The rows lie along a hidden order. The number after each row says roughly how far along it the row is, from 0 to 30. A new part has a new order.
[ 3  4 22  0 -2  1  1 -2 -2  9  5  8 21  6 14  4 -1] : 30
[ 3  9 14 10  8  5 10  5  3  5  2  5 12  3  9  5  4] : 12
[ 1  6 27  4  3  2  2 -4 -2  9  5 12 25  5 12  1  0] : 9
[ 3 11 24  4  2  2  6 -1  0  7  2 10 13  4 12  2  3] : 17
[ 2  0 35  0  1  2  3 -7 -3 12  5 11 33  7 14  3 -1] : 12
[ 2  2 30 10  4  2  5 -1 -1  8  4  9 21  5 14  4 -1] : 29
[ 3  8 16  9  5  2  6  4  2  4  3  6 12  4  8  3  3] : 20
[ 4  7 13  6  3  1  6  3  1  6  2  6 13  4 11  4  3] : 22
[ 2  8 28  3  0  1  2 -5 -2  9  4 10 24  6 12  2  1] : 13
[ 3  9  2 14 13  4 10 10  6  1  1  3  2  2  3  4  5] : 8
[ 2  9  0 16  9  3 10 10  5  1  2  5  4  1  4  4  4] : 7
[ 3  2 23 10  2  3  3 -2 -1  8  4  7 31  5 13  5  1] : 8
[ 5  5 15  5  3  2  4  1  0  5  5  5 18  6  8  4  2] : 6
[ 3  4 30  3  5  5  7 -2  0  9  3  9 24  5 12  3  2] : 14
[ 2  5 37  4  3  2  6 -4 -2 10  4 12 24  6 16  1  0] : 27
[ 3  4 24 10  6  4  6 -1  0  7  3  9 24  4 12  3  2] : 10
[  2  -3  50  -8  -7   2  -3 -15  -8  15   7  12  44  10  19   1  -4] : 5
[ 4  5 24  7  4  3  5 -1  0  6  3  8 22  4 13  3  2] : 17
[ 3  3 27  7  4  4  6 -1 -1  8  3  8 23  5 14  3  2] : 27
[3 8 8 8 7 2 7 4 2 3 2 5 9 4 5 3 3] : 5
[ 4  7 16  3  3  2  5  2  0  7  4  6 15  6 10  3  1] : 16
[ 3  5 18  7  5  4  4 -1  0  6  3  7 21  4  9  3  2] : 0
[ 3  3 31 -4 -3  1  1 -6 -4 10  5 10 27  9 14  1 -1] : 20
[ 2  4 31  2  3  3  3 -3 -2  8  3 11 26  6 12  2  0] : 17
[ 3  4 15  9  6  4  4  3  1  5  3  5 22  5  9  5  2] : 5
[ 1  5 34  7  1  1  2 -6 -3 10  3 12 22  5 15  2 -1] : 12
[ 3  5 22  6  3  2  6  0  0  8  4  7 15  4 10  3  1] : 25
[ 2  4 15  9  6  3  6  4  1  5  3  5 15  4  5  4  2] : 17
[ 3  6 25  0 -1  1  3 -2 -2  9  5  8 19  8 13  2  0] : 21
[ 5  6 24  4  1  4  4 -3 -1  9  3  5 24  6 13  3  3] : 12
[ 2  4 21  4  3  2  2 -2 -1  7  4  8 23  5  9  3  1] : 0
[ 2  5 21  7  6  2  4 -2  0  7  3  9 24  5 11  2  1] : 4
[ 4  6 23  1 -1  1  1 -3 -2  9  4  8 20  6 11  3  0] : 22
[ 2  4 28  9  2  2  4 -3 -2  8  3  9 23  5 15  2  0] : 11
[ 2 13 31  8  0  1  6 -4 -1  8  2 12 17  4 14  2  1] : 22
[ 4  6  9 12  9  5  9  7  3  3  2  4 19  3  8  4  4] : 6
[ 3  7 20 11  5  3  9  3  1  7  2  6 14  4 11  4  3] : 21
[ 3  6 19  5  4  1  5  2  0  5  3  7 11  4  9  2  1] : 25
[ 4  6 15  6  2  2  3 -1  0  5  3  8 13  5 10  2  2] : 5
[ 4 11 16  9  6  2  7  3  2  5  2  6 11  3  8  3  3] : 18

New part:
[-12  -8   1  16 -10 -23   4 -20   0 -22  -2  -4 -15   8  -9  15  -1 -13
 -10   7] : 10
[-11  -8   3  17 -15 -16   0 -13  -5 -15   4   3 -14  12 -15   8  -6 -16
  -6  23] : 7
[ -9   2   7  14  -6 -31   5 -21   7 -37   3 -24 -14  17 -10  30  14 -18
  -9  17] : 23
[ -3  -9  -5  12  -8  -4  -4 -12  -6  -7  -7   7 -11   2  -5   6  -9  -1
  -8  -4] : 5
[-21 -10  -2  21 -12   0   2  -7  -7 -10   5   4 -14   3  -3   4  -3 -18
  -9  -6] : 1
[-27  -3  -3   2  -1   4  -6   7   3   2 -10  15  -9  -6   5  -3   9   3
   3 -43] : 0
[-16  -3  -7   4   0  17  -1  14  -7   3   3   9  -3 -11   9  -9   6  -5
  -1 -28] : 1
[-13  -9  -5   4  -7  -8  -5  -4  -3 -10  -9   5 -14   0  -1   7   3   3
  -5 -22] : 4
[  6  -6   4  10 -15 -26   1 -16  -7 -19   6 -11 -10  18 -13  14  -4 -10
  -9  34] : 19
[-41   6  11  15  -3  -9   1  11  13   8   2  16 -11  -4  -2  -3  13 -16
   9 -20] : 3
[-15  17  15   3   8 -20   8   3  25 -14   2 -17   0   8  -2  11  24  -9
   6  -1] : 29
[-24  -7  -2  -1 -10 -17 -12  13 -12 -20  -3   2 -19   8   1   7  20  -1
  -4 -38] : 5
[-17   2   5  22  -1  11  12  -9   8   5   8   7   2  -7  -1  -6  -6 -16
  -1   6] : 6
[ 12   8   9  -5  -2 -28  -2  -2   5 -20   4 -16   1  19  -8  14  10  -4
   1  25] : 28
[-13  13  18  25   4 -20  22 -30  30 -17   7 -21  -1   9 -10  16   4 -29
  -4  35] : 30
[  3   7   9   3  -2 -18   3  -3   9  -7   2  -6   0  12  -7   8   7  -9
   4  19] : 30
[ 16   9  10   3   1 -20   7 -15  10 -14   4 -20   3  15 -14  11  -1  -3
  -1  34] : 29
[  6   2   5   0   0 -21   1  -6   4 -16  -1 -15  -4  13  -1  13   5  -5
  -3  11] : 26
[ -3  -6  -1   0   1 -24  -6  -2 -13 -23   0  -9 -12  13  -4  13   8  -2
  -7  -3] : 16
[ 23  17  26  19  -5 -16  19 -25  20  15  20  -1  15  18 -27  -3 -30 -28
  12  63] : 29
[-14   5   9  18   3  14  12 -12  20  26   5  16   5  -8  -5 -11 -13 -17
   6  11] : 10
[ -1  17  21  10   2 -20  12 -12  23   0  10 -13   6  15 -13   6  -2 -20
   8  35] : 30
[ 18 -19 -20  -3  -4  13  -3 -13 -21 -15  -8  -6  -5  -8   5   5 -12  13
 -18 -10] : 8
[ -3  -1   3   2  -5 -20  -2  -5   2 -18  -4  -8 -10  26  -7  13   8  -1
   0   0] : 20
[ 17  -2   2 -12 -13 -31 -14  15 -17 -14   4  -5  -6  22  -9  11   5   7
   2  32] : 21
[ -2   3   5  -4  -2 -23  -3  -4   4 -24  -1 -16  -6  16  -6  13  -6  -2
  -2   7] : 25
[-11 -14  -6   4 -13  -1  -7   4 -19 -15   0   3 -14   4  -1   2   1  -3
  -8 -13] : 5
[ -1   4   4  -8  -1 -26  -4  -1   3 -24  -3 -18  -7  15  -1  16  20   0
  -2  -5] : 26
[-14 -13  -5  12 -12  -6  -2  -4 -14 -22   2  -5 -15   0  -2   9   5  -6
 -10  -8] : 6
[-19 -11  -7   5   1  11   1  -3   3   6 -12  10  -8 -13   8   1   3   2
  -3 -59] : 0
[ 17   6   8   3  -3 -23   3 -12   9 -12   5 -18   1  17 -12  12  -2  -8
  -3  42] : 28
[-10  -1  12  37 -12 -35  18 -50  18 -25   3 -13 -14  14 -20  17 -15 -35
 -12  47] : 17
[-13 -11  -4   6 -12  -9  -6   1 -16 -23   1   2 -14   8  -1   8   7  -4
  -8 -10] : 6
[-26   2   4  19   1   8   9  -9  17   9   4  12  -3  -9  -1  -5  -3 -14
   0 -13] : 5
[-3 14 12 -6  2 -9  1 11  9  4 10  0  4  6 -6 -2  7 -7 10 14] : 27
[-35   8  12  21  -3  -6   5   2  18  13   2  18  -8  -2  -5  -6   3 -19
  10 -11] : 5
